Below is a small trained network, with its code and all its weights. Each question gives an input and a class and asks what happens when units are switched off, that is, made to give their printed mean instead of their output.

import numpy as np


def w(rows, s, z=0):
    codes = np.array(rows[::2]) - 128.0
    scale = np.full(codes.shape[1], s)
    scale[-1] = z or s
    return codes * scale


def norm(h):
    return h / np.sqrt((h * h).mean(-1, keepdims=True) + 1e-5)


def f(y):
    return y / 2 * (1 + np.tanh(0.7978845608 * (y + 0.044715 * y**3)))


def log_softmax(a):
    a = a - a.max(-1, keepdims=True)
    return a - np.log(np.exp(a).sum(-1, keepdims=True))


def net(x, mask):
    res = np.array(x, float).reshape(1, 4) / 4 @ E
    u = 0
    for l in range(4):
        y = f(norm(res) @ A[l][:, :-1].T + A[l][:, -1])
        res = res + np.where(mask[u : u + 8], y, B[l][:, -1]) @ B[l][:, :-1]
        u += 8
    return log_softmax(norm(res)[-1] @ U[:, :-1].T + U[:, -1])


A, B = {}, {}
E = w([
[98,67,75,153,29,98,85,46,86,113],'x0',
[111,173,152,134,117,18,111,233,137,155],'x1',
[198,168,116,110,2,161,159,182,117,138],'x2',
[150,203,186,162,107,64,149,71,87,27],'x3',
],0.0069)
A[0] = w([
[200,159,186,82,200,137,197,152,100,174,128],'0.n1',
[96,124,147,110,217,48,95,50,179,159,5],'0.n2',
[116,183,189,176,111,30,116,122,134,102,72],'0.n3',
[67,43,100,129,211,83,128,154,149,86,92],'0.n4',
[214,61,162,34,96,133,131,202,77,119,159],'0.n5',
[61,162,98,137,101,43,100,190,254,124,25],'0.n6',
[199,62,42,243,80,70,67,95,102,130,128],'0.n7',
[115,88,136,120,126,181,216,62,91,72,183],'0.n8',
],0.0049,0.0022)
B[0] = w([
[99,90,221,195,73,151,68,7,103,185,237],'0.n1',
[119,76,185,180,127,167,99,140,58,72,193],'0.n2',
[150,136,82,51,117,99,48,101,174,107,234],'0.n3',
[134,131,80,181,134,167,140,245,130,95,215],'0.n4',
[155,103,88,192,146,138,181,241,83,91,219],'0.n5',
[75,173,104,65,176,80,182,112,57,216,214],'0.n6',
[99,203,255,190,216,212,126,178,135,208,254],'0.n7',
[136,211,102,26,115,84,18,190,145,125,240],'0.n8',
],0.0062,0.0025)
A[1] = w([
[133,112,116,19,157,215,185,15,129,86,67],'1.n1',
[147,102,106,106,112,201,146,94,145,41,116],'1.n2',
[239,171,173,147,221,161,130,163,235,104,14],'1.n3',
[64,113,61,234,39,106,25,69,90,168,57],'1.n4',
[146,192,255,210,143,148,112,99,123,140,94],'1.n5',
[196,138,219,154,172,138,100,117,187,209,6],'1.n6',
[186,144,134,182,213,95,199,156,180,111,129],'1.n7',
[111,114,123,70,92,156,154,101,60,137,13],'1.n8',
],0.0053,0.0018)
B[1] = w([
[176,215,124,152,167,84,2,243,71,224,216],'1.n1',
[156,172,135,98,202,111,114,183,25,132,178],'1.n2',
[48,187,175,164,70,149,49,99,173,223,182],'1.n3',
[60,208,233,173,168,244,162,87,140,237,213],'1.n4',
[95,88,129,94,28,171,152,41,108,105,252],'1.n5',
[48,187,129,210,159,96,201,113,88,176,175],'1.n6',
[85,60,152,216,85,198,103,117,87,155,158],'1.n7',
[122,142,178,212,165,84,97,166,68,126,108],'1.n8',
],0.0056,0.0025)
A[2] = w([
[118,157,111,151,175,3,180,134,137,148,5],'2.n1',
[95,103,179,128,145,211,161,167,116,188,100],'2.n2',
[168,156,133,136,140,152,88,47,202,133,140],'2.n3',
[170,162,185,130,100,252,61,87,121,122,114],'2.n4',
[104,77,168,120,92,114,138,43,84,194,87],'2.n5',
[137,57,69,123,150,146,140,138,140,193,29],'2.n6',
[134,100,65,131,129,99,137,133,15,109,115],'2.n7',
[92,102,195,89,192,87,59,118,139,175,112],'2.n8',
],0.0061,0.0019)
B[2] = w([
[140,170,113,99,129,157,72,167,75,159,149],'2.n1',
[136,176,141,155,42,76,107,60,146,94,248],'2.n2',
[207,97,173,79,120,82,111,95,122,186,154],'2.n3',
[140,86,158,134,184,97,165,197,150,147,254],'2.n4',
[110,155,118,157,131,125,164,160,141,208,155],'2.n5',
[123,140,83,83,150,2,151,60,210,165,170],'2.n6',
[165,116,134,176,96,178,117,122,133,188,129],'2.n7',
[161,142,58,134,30,211,132,118,81,89,219],'2.n8',
],0.007,0.0048)
A[3] = w([
[165,142,67,107,152,116,68,128,137,186,233],'3.n1',
[14,139,108,45,78,47,150,183,38,130,183],'3.n2',
[89,103,156,126,197,153,75,114,125,121,140],'3.n3',
[112,182,179,150,95,165,156,93,197,201,131],'3.n4',
[169,141,191,86,113,67,118,54,127,21,32],'3.n5',
[85,93,45,127,117,102,131,143,254,151,3],'3.n6',
[186,124,112,144,67,158,212,164,127,122,73],'3.n7',
[56,47,101,168,209,114,153,111,95,54,98],'3.n8',
],0.0074,0.0018)
B[3] = w([
[154,178,207,27,145,67,168,128,66,61,212],'3.n1',
[183,94,178,115,194,199,73,135,98,114,224],'3.n2',
[113,103,113,183,63,125,122,227,134,118,166],'3.n3',
[57,116,181,150,133,149,101,34,156,117,255],'3.n4',
[99,98,2,92,167,89,252,73,180,202,186],'3.n5',
[157,135,42,97,129,65,245,21,139,136,180],'3.n6',
[68,52,34,205,131,154,83,156,163,38,179],'3.n7',
[182,113,93,132,44,172,146,241,221,46,153],'3.n8',
],0.0075,0.0061)
U = w([
[44,142,218,204,97,166,113,68,145,198,202],'0',
[134,128,50,67,128,29,251,56,143,160,228],'1',
[183,154,163,73,179,131,47,208,29,148,93],'2',
[111,46,66,206,42,183,128,215,154,25,9],'3',
],0.013,0.0012)

Each question gives the input, the list of numbers given to net, and the class t.
The units are the neurons (one row each of A and B). Each row of codes is followed by its name. A weight is (code - 128) times the scale printed after its matrix; where a second scale follows, it is the last column's (A, B and U).
mask holds one flag per neuron, layer by layer. A switched-off neuron (its flag False) gives its mean, the last column of its row in B, instead of its output. The means were averaged over made-up inputs and are rounded, as every weight is.
A unit's drop is (log p(t) with every unit on - log p(t) with that unit switched off) / (log p(t) with every unit on - log p(t) with every unit switched off).
The circuit of an input: a set's keep is (log p(t) with only the set's units on - log p(t) with every unit switched off) / (log p(t) with every unit on - log p(t) with every unit switched off). Starting from the 12 units with the biggest drops (on a tie, the unit counted first), units are removed one at a time, each time the one whose removal leaves the highest keep (on an exact tie, the one counted first), for as long as the keep stays at least 0.8.
units of the circuit, in order: the units of the circuit, biggest drop first
unit that matters most: the unit with the biggest drop
k most important neurons: the k neurons with the biggest drops, biggest first
top k neurons in layer l: the k neurons of layer l with the biggest drops, biggest first
input [2,-2,-4,-3], class 3: unit that matters most	0.n2
input [0,-8,8,-4], class 2: units of the circuit, in order	[1.n1; 1.n2]
input [-5,-3,6,-5], class 3: 4 most important neurons	[0.n5; 3.n7; 0.n7; 1.n4]
input [-7,-8,-3,1], class 2: 4 most important neurons	[1.n1; 0.n7; 0.n8; 1.n4]
input [1,-6,6,-3], class 2: units of the circuit, in order	[1.n1; 1.n2]
input [-7,-7,-8,5], class 3: 3 most important neurons	[0.n2; 3.n3; 0.n7]
input [8,8,5,3], class 0: 3 most important neurons	[1.n4; 0.n8; 0.n7]
input [-8,8,7,5], class 0: 2 most important neurons	[0.n1; 0.n8]
input [-4,-2,5,-1], class 3: 3 most important neurons	[0.n5; 3.n7; 0.n7]
input [6,-7,7,-7], class 1: 4 most important neurons	[2.n6; 0.n1; 2.n8; 0.n2]
input [-5,-5,-6,6], class 1: top 3 neurons in layer 0	[0.n7; 0.n8; 0.n5]
input [-4,-6,3,4], class 2: 2 most important neurons	[1.n1; 0.n7]
input [-7,-8,0,8], class 1: top 3 neurons in layer 2	[2.n3; 2.n1; 2.n7]
input [-5,6,-6,-8], class 1: 3 most important neurons	[3.n6; 0.n7; 2.n6]
input [2,-3,-2,3], class 1: units of the circuit, in order	[3.n5]
input [-4,-5,4,2], class 2: 3 most important neurons	[0.n7; 0.n8; 1.n4]
input [-6,-7,3,8], class 1: top 2 neurons in layer 1	[1.n5; 1.n4]
input [-6,0,6,-8], class 1: 4 most important neurons	[3.n6; 0.n7; 2.n6; 1.n4]
input [-8,7,-1,-7], class 0: 2 most important neurons	[0.n1; 0.n8]
input [-1,-3,6,4], class 3: units of the circuit, in order	[3.n7]
input [5,7,2,0], class 2: top 2 neurons in layer 0	[0.n1; 0.n6]
input [-2,-4,-4,-2], class 2: top 3 neurons in layer 0	[0.n7; 0.n5; 0.n8]
input [-7,-2,-2,-8], class 1: top 2 neurons in layer 3	[3.n6; 3.n2]
input [2,-5,7,-8], class 1: top 2 neurons in layer 2	[2.n6; 2.n8]
